Below is a small trained network, with its code and all its weights. Each question gives an input and a target symbol and asks what happens when units are switched off, that is, made to give their printed mean instead of their output.

import numpy as np


def w(rows, s, z=0):
    codes = np.array(rows[::2]) - 128.0
    scale = np.full(codes.shape[1], s)
    scale[-1] = z or s
    return codes * scale


def norm(h):
    return h / np.sqrt((h * h).mean(-1, keepdims=True) + 1e-5)


def f(y):
    return y / 2 * (1 + np.tanh(0.7978845608 * (y + 0.044715 * y**3)))


def softmax(a):
    e = np.exp(a - a.max(-1, keepdims=True))
    return e / e.sum(-1, keepdims=True)


def log_softmax(a):
    a = a - a.max(-1, keepdims=True)
    return a - np.log(np.exp(a).sum(-1, keepdims=True))


def net(x, mask):
    ids = ['Λβγδζηθμστφψω'.index(c) for c in x.split()]
    T = len(ids)
    res = E[ids] + P[:T]
    u = 0
    for l in range(2):
        r = norm(res)
        for j in range(2):
            rows = slice(3 * j, 3 * j + 3)
            q, k, v = (r @ M[l][rows].T for M in (Q, K, V))
            z = softmax(np.where(np.tri(T) > 0, q @ k.T / 3**0.5, -1e9)) @ v
            o = O[l][rows]
            res = res + np.where(mask[u + j], z, o[:, -1]) @ o[:, :-1]
        u += 2
        y = f(norm(res) @ A[l][:, :-1].T + A[l][:, -1])
        res = res + np.where(mask[u : u + 8], y, B[l][:, -1]) @ B[l][:, :-1]
        u += 8
    return log_softmax(norm(res)[-1] @ U[:, :-1].T + U[:, -1])


Q, K, V, O, A, B = {}, {}, {}, {}, {}, {}
E = w([
[89,71,133,173,154,129,169,61,100],'Λ',
[156,68,153,92,143,117,147,96,155],'β',
[102,101,156,150,122,152,130,116,128],'γ',
[85,116,149,108,192,190,134,160,99],'δ',
[66,141,137,165,137,153,195,148,127],'ζ',
[94,148,107,175,121,169,146,96,105],'η',
[152,101,98,146,139,97,224,25,131],'θ',
[129,117,107,190,86,118,230,102,120],'μ',
[105,169,170,77,180,101,116,68,167],'σ',
[31,108,102,125,32,108,122,111,110],'τ',
[100,94,128,147,105,79,129,144,255],'φ',
[133,159,126,188,223,88,105,172,103],'ψ',
[149,203,201,132,86,108,83,115,98],'ω',
],0.018)
P = w([
[186,165,53,111,116,132,214,171,65],'0',
[124,82,159,204,107,234,133,2,172],'1',
[178,88,134,238,85,192,179,31,162],'2',
[202,29,125,198,69,149,187,60,154],'3',
[166,24,163,159,84,183,131,80,155],'4',
[18,106,212,184,206,108,201,118,126],'5',
],0.0068)
Q[0] = w([
[147,79,140,143,127,56,32,132,150],'0.h0',
[87,102,255,138,114,155,169,102,149],'0.h0',
[64,93,190,189,124,93,201,35,126],'0.h0',
[113,99,183,211,144,150,191,43,144],'0.h1',
[182,78,149,144,66,208,93,163,148],'0.h1',
[214,208,78,111,153,87,132,127,124],'0.h1',
],0.0074)
K[0] = w([
[53,171,163,124,200,141,158,201,115],'0.h0',
[188,117,2,53,178,6,233,171,58],'0.h0',
[184,231,99,120,247,39,155,189,25],'0.h0',
[126,156,183,101,50,34,57,249,68],'0.h1',
[219,224,120,197,90,120,106,98,102],'0.h1',
[92,163,109,172,145,202,126,60,158],'0.h1',
],0.0056)
V[0] = w([
[77,145,152,14,153,131,110,76,103],'0.h0',
[167,181,157,85,2,123,150,142,98],'0.h0',
[73,227,114,126,173,138,133,177,97],'0.h0',
[182,183,219,195,139,196,137,98,62],'0.h1',
[96,89,141,156,19,144,83,152,153],'0.h1',
[162,150,83,152,107,106,60,27,139],'0.h1',
],0.0074)
O[0] = w([
[132,201,115,88,123,174,197,145,82,1],'0.h0',
[127,129,163,8,95,100,89,45,173,178],'0.h0',
[172,168,126,130,50,137,89,158,138,101],'0.h0',
[128,107,244,134,127,106,85,125,138,252],'0.h1',
[2,130,85,142,111,139,77,148,168,164],'0.h1',
[55,185,171,162,101,28,192,110,105,94],'0.h1',
],0.01,0.0029)
A[0] = w([
[119,115,151,158,24,144,253,95,41,202],'0.n0',
[193,201,147,101,184,134,150,40,106,65],'0.n1',
[68,69,147,39,27,174,96,75,78,183],'0.n2',
[122,134,108,127,105,67,126,230,220,122],'0.n3',
[119,167,170,137,142,133,41,170,55,132],'0.n4',
[192,177,174,235,198,81,75,92,111,252],'0.n5',
[81,124,118,62,171,89,183,123,143,23],'0.n6',
[124,91,193,41,177,126,105,122,141,53],'0.n7',
],0.0069,0.0039)
B[0] = w([
[126,172,153,135,228,150,37,188,161,253],'0.n0',
[129,110,138,60,94,169,196,202,152,152],'0.n1',
[131,116,41,124,255,58,151,171,144,232],'0.n2',
[170,156,173,181,48,254,185,102,93,139],'0.n3',
[60,93,163,204,66,33,95,97,230,132],'0.n4',
[11,51,156,97,69,133,221,128,90,247],'0.n5',
[108,73,131,170,87,90,74,108,189,127],'0.n6',
[95,69,85,90,121,37,98,99,203,156],'0.n7',
],0.007,0.0057)
Q[1] = w([
[193,146,170,165,119,116,94,99,49],'1.h0',
[172,135,27,112,202,99,119,82,87],'1.h0',
[119,122,136,162,254,190,131,124,191],'1.h0',
[201,118,109,147,185,68,175,132,138],'1.h1',
[47,83,190,172,142,179,140,110,150],'1.h1',
[20,83,125,177,106,89,141,98,149],'1.h1',
],0.007)
K[1] = w([
[123,183,101,97,254,140,130,57,116],'1.h0',
[97,135,167,138,113,141,125,105,219],'1.h0',
[131,163,118,137,96,41,109,197,171],'1.h0',
[87,126,140,165,68,109,121,170,210],'1.h1',
[190,146,53,75,81,70,145,149,135],'1.h1',
[170,228,91,13,119,119,148,221,123],'1.h1',
],0.0077)
V[1] = w([
[176,52,27,87,201,151,94,161,114],'1.h0',
[181,159,237,156,161,237,79,130,192],'1.h0',
[77,111,121,123,219,126,117,162,24],'1.h0',
[164,140,179,75,133,60,149,32,54],'1.h1',
[25,120,118,2,85,237,83,49,72],'1.h1',
[119,72,197,118,163,44,26,134,226],'1.h1',
],0.0087)
O[1] = w([
[91,161,64,136,234,164,141,127,95,210],'1.h0',
[111,139,200,98,132,205,149,165,131,163],'1.h0',
[169,73,75,108,149,79,117,180,26,102],'1.h0',
[249,135,161,79,180,123,140,94,132,147],'1.h1',
[142,153,143,68,147,57,239,220,154,66],'1.h1',
[66,70,104,44,104,164,127,107,68,254],'1.h1',
],0.012,0.0041)
A[1] = w([
[104,53,111,183,154,72,154,173,100,127],'1.n0',
[203,234,196,107,94,154,171,254,93,130],'1.n1',
[82,109,137,79,180,87,243,121,153,145],'1.n2',
[61,100,43,88,146,156,54,116,93,253],'1.n3',
[99,142,106,103,86,241,128,167,224,126],'1.n4',
[227,104,49,111,207,90,61,162,94,62],'1.n5',
[170,151,153,127,144,160,117,214,83,24],'1.n6',
[154,161,67,130,151,160,124,47,182,197],'1.n7',
],0.008,0.0046)
B[1] = w([
[170,140,162,153,78,115,181,107,38,188],'1.n0',
[149,161,129,17,101,110,1,160,95,147],'1.n1',
[161,122,134,58,107,182,203,196,62,202],'1.n2',
[180,198,161,149,152,98,87,180,163,255],'1.n3',
[142,87,191,175,140,67,176,143,176,185],'1.n4',
[55,113,135,211,164,95,161,116,194,160],'1.n5',
[172,231,124,140,198,108,63,116,85,128],'1.n6',
[122,116,64,167,157,195,175,153,211,179],'1.n7',
],0.0082,0.008)
U = w([
[166,77,116,196,63,139,148,153,35,115],'Λ',
[147,136,138,127,209,170,222,68,119,118],'β',
[94,62,86,77,98,197,111,182,87,107],'γ',
[120,137,137,128,161,215,102,218,139,57],'δ',
[72,147,125,150,96,199,166,131,253,120],'ζ',
[64,171,224,111,60,37,125,74,130,137],'η',
[201,120,135,173,177,65,112,39,169,80],'θ',
[70,117,85,88,166,162,41,52,119,51],'μ',
[194,201,144,100,136,117,68,176,138,115],'σ',
[153,141,55,93,108,86,207,184,155,124],'τ',
[81,172,27,139,119,78,69,121,166,255],'φ',
[155,97,79,148,88,215,69,84,95,126],'ψ',
[152,175,151,38,116,140,160,95,130,222],'ω',
],0.0065,0.0038)

Each question gives the input, a string of symbols that net reads in full, and the target symbol t.
The units are the heads (3 rows each of Q, K, V and O) and the neurons (one row each of A and B). Each row of codes is followed by its name. A weight is (code - 128) times the scale printed after its matrix; where a second scale follows, it is the last column's (O, A, B and U).
mask holds one flag per unit, layer by layer, with each layer's heads first. A switched-off unit (its flag False) gives its mean, the last column of its rows in O or B, instead of its output. The means were averaged over made-up inputs and are rounded, as every weight is.
A unit's drop is (log p(t) with every unit on - log p(t) with that unit switched off) / (log p(t) with every unit on - log p(t) with every unit switched off).
The circuit of an input: a set's keep is (log p(t) with only the set's units on - log p(t) with every unit switched off) / (log p(t) with every unit on - log p(t) with every unit switched off). Starting from the 12 units with the biggest drops (on a tie, the unit counted first), units are removed one at a time, each time the one whose removal leaves the highest keep (on an exact tie, the one counted first), for as long as the keep stays at least 0.8.
circuit, biggest first: the units of the circuit, biggest drop first
most important unit: the unit with the biggest drop
k most important neurons: the k neurons with the biggest drops, biggest first
heads that matter: for each layer, one digit per head in row order, 1 if its drop is at least 0.15 and else 0, layers parted by /
input τ ω θ, target τ: most important neuron : [1.n2]
input μ γ Λ, target μ: heads that matter : 10 / 01
input ζ ω δ τ φ Λ, target ζ: circuit, biggest first : [0.h1, 1.h0, 0.h0]
input μ η β μ, target μ: heads that matter : 10 / 01
input σ θ ζ θ ζ δ, target σ: heads that matter : 10 / 11
input τ θ ζ ζ ψ, target Λ: circuit, biggest first : [1.n0, 1.h0]
input φ Λ η θ φ μ, target φ: heads that matter : 11 / 01
input ζ μ φ γ, target ζ: heads that matter : 01 / 10
input η τ η θ, target η: heads that matter : 11 / 11
input τ ζ ψ Λ, target Λ: heads that matter : 10 / 00
input Λ θ ψ μ θ φ, target Λ: heads that matter : 10 / 10
input τ θ φ θ τ, target τ: heads that matter : 11 / 01
input ω θ ω θ, target ω: heads that matter : 10 / 01
input φ γ ζ θ γ ζ, target φ: circuit, biggest first : [0.h1, 1.h0]
input θ γ δ τ, target φ: most important unit : 0.n0
input γ θ Λ ζ, target γ: circuit, biggest first : [1.h1, 0.h1]
input ζ τ φ Λ, target ζ: heads that matter : 01 / 10
input η τ β, target η: heads that matter : 11 / 11
input θ ω η φ, target θ: circuit, biggest first : [1.h1, 0.h1]
input τ δ θ θ ω σ, target τ: circuit, biggest first : [1.h1, 0.h0]
input μ ζ τ, target φ: circuit, biggest first : [0.n2]
input τ ω δ θ δ, target τ: circuit, biggest first : [1.h1, 1.h0]
input β δ φ ψ Λ θ, target Λ: circuit, biggest first : [0.h0, 1.n0]
